Here is a tiny trained network, its code and every weight. The questions are about switching its units off for an input and a class, where a switched-off unit gives its printed mean instead of its output.

import numpy as np


def w(rows, s, z=0):
    codes = np.array(rows[::2]) - 128.0
    scale = np.full(codes.shape[1], s)
    scale[-1] = z or s
    return codes * scale


def norm(h):
    return h / np.sqrt((h * h).mean(-1, keepdims=True) + 1e-5)


def f(y):
    return np.maximum(y, 0)


def log_softmax(a):
    a = a - a.max(-1, keepdims=True)
    return a - np.log(np.exp(a).sum(-1, keepdims=True))


def net(x, mask):
    res = np.array(x, float).reshape(1, 7) / 4 @ E
    u = 0
    for l in range(3):
        y = f(norm(res) @ A[l][:, :-1].T + A[l][:, -1])
        res = res + np.where(mask[u : u + 4], y, B[l][:, -1]) @ B[l][:, :-1]
        u += 4
    return log_softmax(norm(res)[-1] @ U[:, :-1].T + U[:, -1])


A, B = {}, {}
E = w([
[138,116,134,124,128,126,117,126,137,128,113,131],'x0',
[192,147,159,223,208,228,185,145,188,163,94,93],'x1',
[128,126,127,128,124,127,128,130,127,129,127,126],'x2',
[129,125,127,127,124,124,131,130,138,128,121,131],'x3',
[135,125,127,117,132,127,126,135,129,135,121,133],'x4',
[116,133,86,152,37,123,87,59,113,254,199,242],'x5',
[151,198,16,103,131,100,63,133,111,110,78,90],'x6',
],0.015)
A[0] = w([
[154,133,109,207,132,150,135,93,80,254,122,151,2],'0.n1',
[81,110,144,53,140,78,122,133,79,38,140,137,152],'0.n2',
[87,123,103,82,58,81,73,67,79,208,157,234,120],'0.n3',
[75,55,208,111,133,177,177,169,105,132,157,185,244],'0.n4',
],0.0092,0.0065)
B[0] = w([
[150,124,156,99,101,182,92,220,204,56,114,165,180],'0.n1',
[82,125,127,78,55,167,127,162,247,135,93,107,204],'0.n2',
[67,131,114,168,132,89,112,88,56,126,138,144,248],'0.n3',
[116,35,179,146,103,87,136,130,160,171,136,109,211],'0.n4',
],0.014,0.015)
A[1] = w([
[217,206,126,187,206,201,142,175,105,105,78,123,43],'1.n1',
[129,171,162,170,110,195,79,175,138,194,103,209,128],'1.n2',
[126,246,28,118,136,178,85,148,101,127,2,149,254],'1.n3',
[235,186,96,222,105,205,130,85,127,247,178,223,130],'1.n4',
],0.0096,0.0051)
B[1] = w([
[156,170,159,111,136,158,141,2,55,114,143,119,180],'1.n1',
[150,124,196,53,90,177,179,159,162,156,160,121,188],'1.n2',
[189,197,32,101,169,97,103,113,123,66,148,135,251],'1.n3',
[117,97,86,87,182,199,78,202,221,82,168,114,186],'1.n4',
],0.014,0.013)
A[2] = w([
[195,138,225,188,216,193,183,143,122,180,74,63,42],'2.n1',
[206,125,111,193,129,178,92,173,163,195,145,161,154],'2.n2',
[181,173,144,134,186,119,172,62,7,119,112,99,1],'2.n3',
[102,138,144,68,70,33,151,97,165,94,63,68,52],'2.n4',
],0.014,0.0061)
B[2] = w([
[33,121,65,186,178,17,117,180,65,162,50,120,222],'2.n1',
[171,150,165,49,116,152,181,144,143,75,96,65,206],'2.n2',
[195,144,181,254,48,198,212,79,87,218,64,160,189],'2.n3',
[240,138,195,132,203,238,180,147,158,105,169,128,254],'2.n4',
],0.013,0.0094)
U = w([
[85,33,246,96,95,201,200,223,241,131,143,108,253],'0',
[215,208,61,32,187,195,80,169,190,24,189,90,237],'1',
[47,77,156,222,221,48,203,197,40,200,31,60,28],'2',
[235,214,158,203,193,195,221,29,54,120,59,46,57],'3',
[50,57,203,173,25,82,66,49,102,225,215,225,67],'4',
[83,222,4,116,57,57,21,82,62,112,161,219,2],'5',
],0.017,0.0055)

Each question gives the input, the list of numbers given to net, and the class t.
The units are the neurons (one row each of A and B). Each row of codes is followed by its name. A weight is (code - 128) times the scale printed after its matrix; where a second scale follows, it is the last column's (A, B and U).
mask holds one flag per neuron, layer by layer. A switched-off neuron (its flag False) gives its mean, the last column of its row in B, instead of its output. The means were averaged over made-up inputs and are rounded, as every weight is.
A unit's drop is (log p(t) with every unit on - log p(t) with that unit switched off) / (log p(t) with every unit on - log p(t) with every unit switched off).
The circuit of an input: a set's keep is (log p(t) with only the set's units on - log p(t) with every unit switched off) / (log p(t) with every unit on - log p(t) with every unit switched off). Starting from all 12 units, units are removed one at a time, each time the one whose removal leaves the highest keep (on an exact tie, the one counted first), for as long as the keep stays at least 0.8.
circuit, biggest first: the units of the circuit, biggest drop first
unit that matters most: the unit with the biggest drop
k most important neurons: the k neurons with the biggest drops, biggest first
top k neurons in layer l: the k neurons of layer l with the biggest drops, biggest first
drop when u is switched off: that unit's drop, to one decimal
input [0,8,-3,-4,1,6,1], class 1: circuit, biggest first -> (1.n4)
input [8,6,-5,7,-4,-1,2], class 3: 2 most important neurons -> (0.n4, 1.n1)
input [-5,-1,-3,-4,7,3,-1], class 4: 2 most important neurons -> (0.n3, 1.n3)
input [6,1,-5,-1,-8,-3,6], class 3: top 2 neurons in layer 1 -> (1.n1, 1.n4)
input [-4,4,-7,0,1,0,8], class 3: 3 most important neurons -> (1.n1, 2.n3, 0.n2)
input [-5,-1,-8,-2,1,1,0], class 4: 2 most important neurons -> (0.n3, 1.n3)
input [2,3,6,1,-1,0,-1], class 2: 2 most important neurons -> (2.n1, 0.n2)
input [-6,8,6,0,0,-6,0], class 2: 2 most important neurons -> (2.n1, 1.n3)
input [-8,2,1,4,-4,0,-7], class 2: top 2 neurons in layer 2 -> (2.n1, 2.n4)
input [0,-6,-8,-1,-6,-7,0], class 0: 2 most important neurons -> (1.n3, 0.n2)
input [-6,7,-7,1,8,-4,2], class 3: 2 most important neurons -> (0.n4, 1.n1)
input [6,-8,-2,6,2,5,0], class 4: top 2 neurons in layer 1 -> (1.n3, 1.n4)
input [3,1,-6,-2,2,-8,-1], class 2: 2 most important neurons -> (2.n1, 1.n3)
input [-3,3,-3,8,-2,-8,0], class 2: top neuron in layer 1 -> (1.n3)
input [-6,7,5,7,1,-2,8], class 3: 2 most important neurons -> (1.n1, 2.n3)
input [-2,3,1,5,-1,-2,5], class 3: drop when 2.n3 is switched off -> 0.1
input [5,7,7,-5,-4,4,3], class 1: drop when 0.n4 is switched off -> 0.2
input [8,5,-1,0,4,-4,-7], class 2: drop when 2.n1 is switched off -> 0.4
input [7,-6,-4,-3,4,-8,-1], class 0: drop when 1.n3 is switched off -> 0.4
input [1,5,-4,8,0,-4,-5], class 2: unit that matters most -> 2.n1
